Here is a tiny trained network, its code and every weight. The questions are about switching its units off for an input and a class, where a switched-off unit gives its printed mean instead of its output.

import numpy as np


def w(rows, s, z=0):
    codes = np.array(rows[::2]) - 128.0
    scale = np.full(codes.shape[1], s)
    scale[-1] = z or s
    return codes * scale


def f(y):
    return np.maximum(y, 0)


def log_softmax(a):
    a = a - a.max(-1, keepdims=True)
    return a - np.log(np.exp(a).sum(-1, keepdims=True))


def net(x, mask):
    res = np.array(x, float).reshape(1, 2) / 4 @ E
    y = f(res @ A[0][:, :-1].T + A[0][:, -1])
    res = res + np.where(mask, y, B[0][:, -1]) @ B[0][:, :-1]
    return log_softmax(res[-1] @ U[:, :-1].T + U[:, -1])


A, B = {}, {}
E = w([
[197,143,121,137,235,4,130],'x0',
[186,66,143,184,103,131,209],'x1',
],0.015)
A[0] = w([
[222,64,148,84,114,114,172,41],'N0',
[156,64,128,161,100,197,110,162],'N1',
[75,170,99,67,58,155,56,254],'N2',
[169,105,101,182,198,91,116,126],'N3',
[204,107,231,194,133,125,206,240],'N4',
[166,74,239,208,60,75,184,254],'N5',
[111,66,175,96,101,167,177,200],'N6',
[66,166,90,80,225,108,89,206],'N7',
[149,127,124,140,216,99,149,169],'N8',
[158,145,129,92,254,97,122,129],'N9',
[88,192,23,72,241,62,150,212],'N10',
],0.0099,0.0037)
B[0] = w([
[160,104,86,137,89,77,146,173],'N0',
[68,108,163,113,96,172,214,187],'N1',
[135,67,209,92,142,137,195,250],'N2',
[210,115,110,138,199,110,54,205],'N3',
[206,70,48,176,61,105,177,222],'N4',
[132,84,49,235,107,174,175,221],'N5',
[1,9,131,179,36,160,112,192],'N6',
[81,184,230,103,195,114,74,229],'N7',
[202,218,158,112,129,101,101,207],'N8',
[198,174,164,129,216,176,57,230],'N9',
[187,220,206,81,175,120,106,252],'N10',
],0.009,0.015)
U = w([
[92,85,144,156,91,182,217,254],'0',
[180,115,83,145,96,31,173,5],'1',
[238,180,101,194,254,158,121,49],'2',
[87,156,80,161,187,61,86,2],'3',
[119,198,230,54,213,82,68,170],'4',
],0.0098,0.0037)

Each question gives the input, the list of numbers given to net, and the class t.
The units are the neurons (one row each of A and B). Each row of codes is followed by its name. A weight is (code - 128) times the scale printed after its matrix; where a second scale follows, it is the last column's (A, B and U).
mask holds one flag per neuron, in row order. A switched-off neuron (its flag False) gives its mean, the last column of its row in B, instead of its output. The means were averaged over made-up inputs and are rounded, as every weight is.
A unit's drop is (log p(t) with every unit on - log p(t) with that unit switched off) / (log p(t) with every unit on - log p(t) with every unit switched off).
The circuit of an input: a set's keep is (log p(t) with only the set's units on - log p(t) with every unit switched off) / (log p(t) with every unit on - log p(t) with every unit switched off). Starting from all 11 units, units are removed one at a time, each time the one whose removal leaves the highest keep (on an exact tie, the one counted first), for as long as the keep stays at least 0.8.
circuit, biggest first: the units of the circuit, biggest drop first
top k neurons: the k neurons with the biggest drops, biggest first
drop when u is switched off: that unit's drop, to one decimal
input [4,8], class 1: circuit, biggest first : (N4)
input [8,-2], class 4: top 2 neurons : (N7, N10)
input [1,2], class 1: top 3 neurons : (N9, N10, N7)
input [1,-1], class 4: top 2 neurons : (N5, N4)
input [1,8], class 1: top 3 neurons : (N4, N0, N2)
input [4,7], class 1: top 2 neurons : (N4, N0)
input [-3,-3], class 0: top 2 neurons : (N10, N9)
input [7,-2], class 4: drop when N7 is switched off : 0.1
input [0,1], class 0: drop when N9 is switched off : 0.2
input [7,-1], class 4: drop when N5 is switched off : 0.7
